Below is a small trained network, with its code and all its weights. Each question gives an input and a target symbol and asks what happens when units are switched off, that is, made to give their printed mean instead of their output.

import numpy as np


def w(rows, s, z=0):
    codes = np.array(rows[::2]) - 128.0
    scale = np.full(codes.shape[1], s)
    scale[-1] = z or s
    return codes * scale


def norm(h):
    return h / np.sqrt((h * h).mean(-1, keepdims=True) + 1e-5)


def f(y):
    return np.maximum(y, 0)


def softmax(a):
    e = np.exp(a - a.max(-1, keepdims=True))
    return e / e.sum(-1, keepdims=True)


def log_softmax(a):
    a = a - a.max(-1, keepdims=True)
    return a - np.log(np.exp(a).sum(-1, keepdims=True))


def net(x, mask):
    ids = ['ΓΔΞβεζηθμτψ'.index(c) for c in x.split()]
    T = len(ids)
    res = E[ids] + P[:T]
    r = norm(res)
    for j in range(2):
        rows = slice(4 * j, 4 * j + 4)
        q, k, v = (r @ M[0][rows].T for M in (Q, K, V))
        z = softmax(np.where(np.tri(T) > 0, q @ k.T / 4**0.5, -1e9)) @ v
        o = O[0][rows]
        res = res + np.where(mask[j], z, o[:, -1]) @ o[:, :-1]
    y = f(norm(res) @ A[0][:, :-1].T + A[0][:, -1])
    res = res + np.where(mask[2:6], y, B[0][:, -1]) @ B[0][:, :-1]
    return log_softmax(norm(res)[-1] @ U[:, :-1].T + U[:, -1])


Q, K, V, O, A, B = {}, {}, {}, {}, {}, {}
E = w([
[124,72,229,85,187,110,174,118],'Γ',
[136,145,199,130,179,160,147,100],'Δ',
[130,215,177,128,139,101,26,126],'Ξ',
[130,122,229,121,117,115,99,82],'β',
[99,176,179,135,132,17,84,124],'ε',
[71,208,68,69,145,71,133,117],'ζ',
[62,190,62,105,104,134,158,70],'η',
[117,147,159,61,55,81,228,37],'θ',
[165,239,170,3,38,112,161,109],'μ',
[70,128,159,63,255,200,106,175],'τ',
[60,73,132,234,223,185,92,43],'ψ',
],0.0045)
P = w([
[157,193,180,132,202,81,147,80],'0',
[216,146,142,78,190,113,134,25],'1',
[125,188,168,169,142,117,174,121],'2',
[97,157,178,86,161,115,111,84],'3',
[147,97,129,59,148,111,79,73],'4',
[116,162,143,173,105,129,166,151],'5',
[69,135,158,85,120,128,106,113],'6',
[124,73,120,67,109,126,74,110],'7',
[117,131,126,184,69,142,164,182],'8',
[60,111,142,101,83,135,107,143],'9',
[109,51,98,82,67,136,80,149],'10',
[175,132,253,212,152,254,135,154],'11',
],0.0098)
Q[0] = w([
[28,109,172,5,150,150,50,121],'h0',
[69,190,191,128,85,182,193,142],'h0',
[172,60,48,17,106,171,72,60],'h0',
[93,137,121,123,96,128,133,75],'h0',
[69,146,150,159,107,65,132,107],'h1',
[132,67,114,41,103,125,35,73],'h1',
[152,160,130,216,188,128,159,119],'h1',
[11,170,196,114,125,163,126,120],'h1',
],0.021)
K[0] = w([
[77,68,94,159,10,143,144,212],'h0',
[195,72,158,185,141,195,101,205],'h0',
[121,172,153,70,6,116,116,136],'h0',
[136,119,128,118,85,142,136,138],'h0',
[170,134,116,110,81,136,153,183],'h1',
[54,44,108,161,109,187,89,185],'h1',
[198,152,139,102,175,141,143,70],'h1',
[162,138,136,172,42,144,172,170],'h1',
],0.021)
V[0] = w([
[171,128,211,48,88,131,178,180],'h0',
[80,47,122,190,198,213,170,61],'h0',
[156,231,82,87,155,245,84,179],'h0',
[153,152,159,211,109,180,9,91],'h0',
[100,108,82,225,192,71,127,98],'h1',
[174,180,172,51,54,126,151,155],'h1',
[173,176,119,8,112,107,159,172],'h1',
[116,144,103,118,240,191,112,245],'h1',
],0.016)
O[0] = w([
[171,58,146,69,90,167,135,109,194],'h0',
[170,192,116,159,104,115,231,108,135],'h0',
[45,115,204,94,137,109,131,215,126],'h0',
[136,204,206,206,170,132,75,138,157],'h0',
[81,5,108,100,116,183,98,143,158],'h1',
[120,192,193,136,118,81,211,141,199],'h1',
[135,207,140,94,66,120,175,173,185],'h1',
[145,131,134,70,173,198,133,124,2],'h1',
],0.012,0.0057)
A[0] = w([
[140,178,115,253,64,154,234,220,96],'n0',
[107,162,85,196,162,199,144,172,67],'n1',
[161,196,69,73,170,225,110,188,2],'n2',
[66,161,71,155,147,72,195,126,36],'n3',
],0.035,0.0086)
B[0] = w([
[151,124,150,233,5,239,171,216,253],'n0',
[172,156,115,88,140,63,165,213,147],'n1',
[173,232,104,67,120,244,36,103,151],'n2',
[27,165,61,115,205,117,139,75,179],'n3',
],0.028,0.034)
U = w([
[199,100,49,74,73,93,205,47,54],'Γ',
[144,98,231,106,214,172,221,58,121],'Δ',
[76,171,244,153,203,90,64,175,94],'Ξ',
[179,172,149,213,111,40,67,33,124],'β',
[144,3,55,188,170,163,26,111,51],'ε',
[82,70,160,1,58,84,125,186,42],'ζ',
[33,181,89,108,186,73,165,77,255],'η',
[69,138,69,216,89,188,163,129,184],'θ',
[192,141,203,157,54,120,146,209,154],'μ',
[167,214,107,55,156,223,65,103,3],'τ',
[211,123,84,135,210,78,151,195,220],'ψ',
],0.0069,0.0017)

Each question gives the input, a string of symbols that net reads in full, and the target symbol t.
The units are the heads (4 rows each of Q, K, V and O) and the neurons (one row each of A and B). Each row of codes is followed by its name. A weight is (code - 128) times the scale printed after its matrix; where a second scale follows, it is the last column's (O, A, B and U).
mask holds one flag per unit, heads first, then neurons. A switched-off unit (its flag False) gives its mean, the last column of its rows in O or B, instead of its output. The means were averaged over made-up inputs and are rounded, as every weight is.
A unit's drop is (log p(t) with every unit on - log p(t) with that unit switched off) / (log p(t) with every unit on - log p(t) with every unit switched off).
The circuit of an input: a set's keep is (log p(t) with only the set's units on - log p(t) with every unit switched off) / (log p(t) with every unit on - log p(t) with every unit switched off). Starting from all 6 units, units are removed one at a time, each time the one whose removal leaves the highest keep (on an exact tie, the one counted first), for as long as the keep stays at least 0.8.
circuit, biggest first: the units of the circuit, biggest drop first
most important unit: the unit with the biggest drop
top k neurons: the k neurons with the biggest drops, biggest first
input μ τ ζ Δ ζ, target η: circuit, biggest first -> n0
input Ξ ψ μ μ Δ ψ ε Ξ ψ Γ, target ψ: circuit, biggest first -> h0; h1; n1; n0
input ζ ζ Γ β μ, target ζ: top 3 neurons -> n0; n3; n2
input Γ Ξ Ξ θ Δ τ Δ Γ, target τ: circuit, biggest first -> h1; n2
input ε η ζ ψ, target ζ: circuit, biggest first -> n0; n3; h0
input Γ θ ζ τ Ξ μ ε θ, target ζ: top 2 neurons -> n0; n3
input τ ζ ψ Γ Δ, target ε: circuit, biggest first -> h1; n0
input β Δ μ ψ ζ Ξ Ξ, target Ξ: circuit, biggest first -> n0; h0
input Ξ ζ β ε Ξ ε ψ Ξ, target ε: circuit, biggest first -> n0; h1
input τ ψ ψ Δ η μ Ξ θ Γ ε, target Γ: circuit, biggest first -> h0; n0
input μ τ τ ψ ζ Γ β ψ, target ε: circuit, biggest first -> n0; h1
input β ζ β ψ τ, target ε: circuit, biggest first -> h1; n0
input Ξ Ξ ζ ε τ β ζ θ τ μ τ, target τ: top 2 neurons -> n2; n0
input Γ η η τ ε ψ Δ, target ψ: most important unit -> h0
input ζ ε τ Γ ψ ζ μ τ ψ τ, target ψ: top 2 neurons -> n1; n0
input τ ζ Ξ Γ ζ ψ ψ η ζ θ Γ, target Γ: top 3 neurons -> n0; n3; n2
input μ Ξ ζ ε θ τ ψ, target τ: top 2 neurons -> n2; n0
input τ μ ζ Ξ, target ζ: top 2 neurons -> n0; n3
input η β θ Ξ τ β τ, target β: top 2 neurons -> n0; n3
input Ξ ψ Ξ ψ τ τ β β, target τ: most important unit -> h1
